Below is a small trained network, with its code and all its weights. Each question gives an input and a class and asks what happens when units are switched off, that is, made to give their printed mean instead of their output.

import numpy as np


def w(rows, s, z=0):
    codes = np.array(rows[::2]) - 128.0
    scale = np.full(codes.shape[1], s)
    scale[-1] = z or s
    return codes * scale


def f(y):
    return np.maximum(y, 0)


def log_softmax(a):
    a = a - a.max(-1, keepdims=True)
    return a - np.log(np.exp(a).sum(-1, keepdims=True))


def net(x, mask):
    res = np.array(x, float).reshape(1, 8) / 4 @ E
    y = f(res @ A[0][:, :-1].T + A[0][:, -1])
    res = res + np.where(mask, y, B[0][:, -1]) @ B[0][:, :-1]
    return log_softmax(res[-1] @ U[:, :-1].T + U[:, -1])


A, B = {}, {}
E = w([
[148,180,224],'x0',
[127,129,130],'x1',
[247,113,97],'x2',
[130,129,128],'x3',
[128,129,128],'x4',
[131,128,129],'x5',
[127,128,129],'x6',
[132,39,171],'x7',
],0.013)
A[0] = w([
[172,161,191,45],'N0',
[221,76,141,125],'N1',
[120,75,90,81],'N2',
[123,155,174,48],'N3',
[127,92,7,58],'N4',
[134,193,164,137],'N5',
[137,158,173,130],'N6',
[108,204,71,95],'N7',
[184,151,108,43],'N8',
[115,92,76,61],'N9',
[172,106,94,107],'N10',
[91,201,59,96],'N11',
[60,113,48,103],'N12',
[159,175,94,107],'N13',
[170,231,109,144],'N14',
[65,172,179,116],'N15',
[136,121,202,113],'N16',
[170,115,94,98],'N17',
[177,157,121,137],'N18',
[105,73,99,2],'N19',
[222,145,112,90],'N20',
[153,163,98,123],'N21',
[169,140,171,108],'N22',
[152,96,73,124],'N23',
[174,119,126,59],'N24',
[79,188,82,100],'N25',
[46,142,170,39],'N26',
[127,157,147,124],'N27',
[135,180,119,66],'N28',
[163,35,168,107],'N29',
],0.014,0.0079)
B[0] = w([
[200,189,138,180],'N0',
[12,149,65,244],'N1',
[161,189,141,172],'N2',
[158,156,123,157],'N3',
[201,183,149,228],'N4',
[219,150,46,192],'N5',
[167,151,106,180],'N6',
[74,55,223,203],'N7',
[36,183,105,165],'N8',
[166,255,189,167],'N9',
[77,121,143,186],'N10',
[175,97,167,213],'N11',
[191,226,108,223],'N12',
[128,61,205,177],'N13',
[121,31,182,223],'N14',
[92,119,79,221],'N15',
[184,161,104,199],'N16',
[71,141,161,179],'N17',
[45,108,48,186],'N18',
[123,184,185,151],'N19',
[7,250,121,219],'N20',
[126,30,188,172],'N21',
[210,146,114,179],'N22',
[217,149,126,194],'N23',
[76,177,146,159],'N24',
[106,67,147,201],'N25',
[70,211,99,205],'N26',
[166,143,95,156],'N27',
[142,120,248,152],'N28',
[133,50,252,226],'N29',
],0.006,0.011)
U = w([
[1,157,94,88],'0',
[168,162,116,80],'1',
[91,93,94,252],'2',
[77,74,205,72],'3',
],0.015,0.016)

Each question gives the input, the list of numbers given to net, and the class t.
The units are the neurons (one row each of A and B). Each row of codes is followed by its name. A weight is (code - 128) times the scale printed after its matrix; where a second scale follows, it is the last column's (A, B and U).
mask holds one flag per neuron, in row order. A switched-off neuron (its flag False) gives its mean, the last column of its row in B, instead of its output. The means were averaged over made-up inputs and are rounded, as every weight is.
A unit's drop is (log p(t) with every unit on - log p(t) with that unit switched off) / (log p(t) with every unit on - log p(t) with every unit switched off).
The circuit of an input: a set's keep is (log p(t) with only the set's units on - log p(t) with every unit switched off) / (log p(t) with every unit on - log p(t) with every unit switched off). Starting from the 12 units with the biggest drops (on a tie, the unit counted first), units are removed one at a time, each time the one whose removal leaves the highest keep (on an exact tie, the one counted first), for as long as the keep stays at least 0.8.
units of the circuit, in order: the units of the circuit, biggest drop first
most important unit: the unit with the biggest drop
k most important neurons: the k neurons with the biggest drops, biggest first
drop when u is switched off: that unit's drop, to one decimal
input [4,-1,-3,-7,-6,-3,4,-2], class 1: 2 most important neurons => N1, N5
input [6,0,4,4,1,-4,0,-7], class 3: units of the circuit, in order => N14
input [5,0,-8,1,-8,-6,2,8], class 0: 2 most important neurons => N26, N15
input [-6,0,7,6,3,6,4,4], class 0: units of the circuit, in order => N1, N20
input [2,-4,-4,7,0,-5,-7,-5], class 2: 4 most important neurons => N29, N5, N20, N15
input [-5,0,-5,7,0,7,-3,-5], class 2: units of the circuit, in order => N20, N11
input [7,-5,-4,-6,-3,5,-3,-8], class 3: 2 most important neurons => N14, N7
input [-5,0,0,-2,-5,4,4,7], class 3: 2 most important neurons => N29, N5
input [4,0,-4,-1,-8,7,-8,0], class 2: 3 most important neurons => N20, N1, N12
input [-4,7,8,-2,2,0,-1,7], class 0: 2 most important neurons => N1, N20
input [4,-1,-4,0,8,6,4,3], class 2: 2 most important neurons => N20, N1
input [6,8,6,3,7,2,8,5], class 0: 2 most important neurons => N1, N20
input [-6,6,2,3,3,-2,6,-5], class 1: 2 most important neurons => N4, N12
input [-4,-7,-3,1,-5,-2,-8,-8], class 3: most important unit => N7
input [-3,-6,-2,-8,-7,1,7,2], class 1: drop when N1 is switched off => 0.4
input [-1,1,1,1,-2,-5,-7,-6], class 3: drop when N20 is switched off => 0.0
input [2,1,3,-6,5,4,-4,-7], class 3: drop when N14 is switched off => 0.1
input [7,1,5,5,-2,5,4,-8], class 3: drop when N28 is switched off => 0.2
